[153 197 125 153 162]
[109 140 129 109 157]
[117 105 155 117 143]
[94 99 153 94 145]
=>
[153 197]
[109 140]

[116 95 49 150 132]
[174 86 107 109 139]
[185 69 101 98 86]
[120 108 164 180 75]
=>
[116 95]
[174 86]

[136 140 151]
[110 68 133]
[156 98 132]
=>
[136 140]
[110 68]

[128 135 146 99 76]
[137 121 155 111 120]
[93 97 155 108 147]
[118 147 111 201 134]
=>
[128 135]
[137 121]

[168 123 205 180 121]
[126 167 116 131 147]
[144 119 210 185 130]
[149 149 93 146 84]
[135 158 112 134 189]
=>
[168 123]
[126 167]

[167 184 145]
[100 114 102]
[149 137 62]
=>
[167 184]
[100 114]

[112 144 137]
[195 96 99]
[124 142 139]
=>
[112 144]
[195 96]

[154 92 126 56 141]
[143 125 138 145 209]
[182 109 160 105 64]
[104 68 135 176 84]
[91 171 148 115 105]
=>
[154 92]
[143 125]
---
[83 118 101 68 132 161 132 176 65]
[90 112 85 84 142 164 125 191 55]
[108 115 78 115 138 158 124 178 80]
[85 121 111 69 128 156 134 165 75]
[126 115 92 134 147 144 118 170 89]
[98 120 108 89 133 151 130 164 82]
[112 115 91 114 143 151 122 175 78]
=>
[83 90 108 85 126 98 112]
[118 112 115 121 115 120 115]
[101 85 78 111 92 108 91]
[68 84 115 69 134 89 114]
[132 142 138 128 147 133 143]
[161 164 158 156 144 151 151]
[132 125 124 134 118 130 122]
[176 191 178 165 170 164 175]
[65 55 80 75 89 82 78]

[152 199 134 78 157 178 127]
[91 174 139 137 110 90 118]
[102 169 148 132 147 111 102]
=>
[152 91 102]
[199 174 169]
[134 139 148]
[78 137 132]
[157 110 147]
[178 90 111]
[127 118 102]

[199 161]
[153 154]
=>
[199 153]
[161 154]

[81 133 121 150]
[129 91 208 128]
=>
[81 129]
[133 91]
[121 208]
[150 128]

[143 156 124 117 109 142 127 95 163]
[116 100 127 133 142 117 124 158 86]
[102 113 143 157 153 109 138 152 113]
[95 133 151 160 143 107 147 124 137]
[136 100 114 116 128 132 113 154 87]
[64 119 157 190 162 97 148 142 123]
[131 164 135 133 118 134 139 96 188]
[181 137 103 75 99 155 110 113 134]
[149 118 112 110 123 143 113 145 113]
=>
[143 116 102 95 136 64 131 181 149]
[156 100 113 133 100 119 164 137 118]
[124 127 143 151 114 157 135 103 112]
[117 133 157 160 116 190 133 75 110]
[109 142 153 143 128 162 118 99 123]
[142 117 109 107 132 97 134 155 143]
[127 124 138 147 113 148 139 110 113]
[95 158 152 124 154 142 96 113 145]
[163 86 113 137 87 123 188 134 113]

[95 111 121 68 114 168 146 121 119 84]
[165 140 129 197 134 82 116 139 141 179]
[145 158 151 152 162 110 96 121 123 146]
[121 161 160 106 172 139 94 109 109 113]
[162 122 113 196 112 85 135 146 148 178]
=>
[95 165 145 121 162]
[111 140 158 161 122]
[121 129 151 160 113]
[68 197 152 106 196]
[114 134 162 172 112]
[168 82 110 139 85]
[146 116 96 94 135]
[121 139 121 109 146]
[119 141 123 109 148]
[84 179 146 113 178]

[205 85 183 122 147 88 205 172 181 112 206]
[72 204 176 137 123 62 124 165 103 151 138]
=>
[205 72]
[85 204]
[183 176]
[122 137]
[147 123]
[88 62]
[205 124]
[172 165]
[181 103]
[112 151]
[206 138]

[147 184]
[82 97]
[139 195]
[137 198]
[127 201]
[90 131]
=>
[147 82 139 137 127 90]
[184 97 195 198 201 131]
---
[55 134 154 192 127 97 131 93 137 129 128 127 127 129 134]
[111 134 134 138 130 125 130 106 129 126 135 128 128 128 126]
=>
[55 111]
[134 134]
[154 134]
[192 138]
[127 130]
[97 125]
[131 130]
[93 106]
[137 129]
[129 126]
[128 135]
[127 128]
[127 128]
[129 128]
[134 126]

[129 65 154 85 161 107 185]
[140 164 154 84 120 114 111]
[118 97 114 172 147 142 161]
[145 181 161 68 113 109 98]
[136 164 143 108 119 123 111]
[125 81 140 116 154 119 173]
[117 73 121 157 157 134 179]
[125 138 121 155 130 139 130]
[131 164 128 140 119 135 111]
[142 156 161 69 123 107 117]
[136 197 132 132 106 134 86]
=>
[129 140 118 145 136 125 117 125 131 142 136]
[65 164 97 181 164 81 73 138 164 156 197]
[154 154 114 161 143 140 121 121 128 161 132]
[85 84 172 68 108 116 157 155 140 69 132]
[161 120 147 113 119 154 157 130 119 123 106]
[107 114 142 109 123 119 134 139 135 107 134]
[185 111 161 98 111 173 179 130 111 117 86]

[207 183]
[58 92]
[137 131]
[70 133]
[54 55]
[189 148]
[141 90]
[176 91]
[119 171]
[62 196]
[189 84]
=>
[207 58 137 70 54 189 141 176 119 62 189]
[183 92 131 133 55 148 90 91 171 196 84]

[69 81 182]
[144 131 128]
=>
[69 144]
[81 131]
[182 128]

[127 122]
[70 199]
[134 166]
=>
[127 70 134]
[122 199 166]

[109 99 106 122 124 77 104 113 126 113]
[73 120 111 126 138 131 161 144 121 165]
[114 108 99 122 129 101 128 119 122 115]
[98 105 173 128 107 85 122 112 120 126]
[98 152 109 139 110 135 127 154 142 139]
[102 99 169 125 123 82 139 110 111 121]
[108 128 177 134 124 68 112 95 122 128]
[107 121 166 108 113 93 108 115 114 128]
[102 104 140 122 114 88 116 115 116 118]
=>
[109 73 114 98 98 102 108 107 102]
[99 120 108 105 152 99 128 121 104]
[106 111 99 173 109 169 177 166 140]
[122 126 122 128 139 125 134 108 122]
[124 138 129 107 110 123 124 113 114]
[77 131 101 85 135 82 68 93 88]
[104 161 128 122 127 139 112 108 116]
[113 144 119 112 154 110 95 115 115]
[126 121 122 120 142 111 122 114 116]
[113 165 115 126 139 121 128 128 118]

[185 149 101]
[85 118 163]
[86 105 174]
[169 151 104]
[192 161 89]
[176 162 93]
[80 95 184]
[117 126 145]
=>
[185 85 86 169 192 176 80 117]
[149 118 105 151 161 162 95 126]
[101 163 174 104 89 93 184 145]
---
[105 122 118 184 126 193 100 127 121 130 138 135 169]
[137 116 116 116 130 114 144 111 128 141 195 109 134]
=>
[105 118 126 100 121 138 169]
[137 116 130 144 128 195 134]

[50 131 122 162 121 185 135 160]
[132 155 66 127 104 125 116 123]
[196 129 127 103 132 77 118 96]
[150 118 144 116 140 112 128 116]
[148 117 146 116 140 114 129 117]
[127 98 197 127 152 129 139 129]
[212 130 128 96 133 63 117 88]
=>
[50 122 121 135]
[132 66 104 116]
[196 127 132 118]
[150 144 140 128]
[148 146 140 129]
[127 197 152 139]
[212 128 133 117]

[182 117 115]
[80 174 57]
[198 85 116]
[81 142 84]
[133 91 154]
[108 168 107]
=>
[182 115]
[80 57]
[198 116]
[81 84]
[133 154]
[108 107]

[131 107 143 129 161 152 146 136 87 140 135 82 162]
[157 149 130 135 133 108 67 100 117 127 111 99 145]
[96 107 124 120 118 147 195 158 146 127 146 166 104]
[124 103 142 127 159 156 160 142 91 140 139 90 157]
[134 110 142 129 159 149 139 132 89 139 133 82 162]
=>
[131 143 161 146 87 135 162]
[157 130 133 67 117 111 145]
[96 124 118 195 146 146 104]
[124 142 159 160 91 139 157]
[134 142 159 139 89 133 162]

[103 114 207]
[180 73 152]
[141 142 120]
=>
[103 207]
[180 152]
[141 120]

[160 140 160 119 113 124 167]
[151 131 162 125 126 171 103]
[127 132 141 121 139 149 65]
[121 156 119 140 124 182 111]
[101 126 82 137 118 163 148]
[128 135 105 91 99 138 165]
[140 132 132 75 102 100 140]
[131 100 133 132 151 177 145]
[142 166 128 146 87 110 145]
[157 107 160 101 121 163 124]
=>
[160 160 113 167]
[151 162 126 103]
[127 141 139 65]
[121 119 124 111]
[101 82 118 148]
[128 105 99 165]
[140 132 102 140]
[131 133 151 145]
[142 128 87 145]
[157 160 121 124]
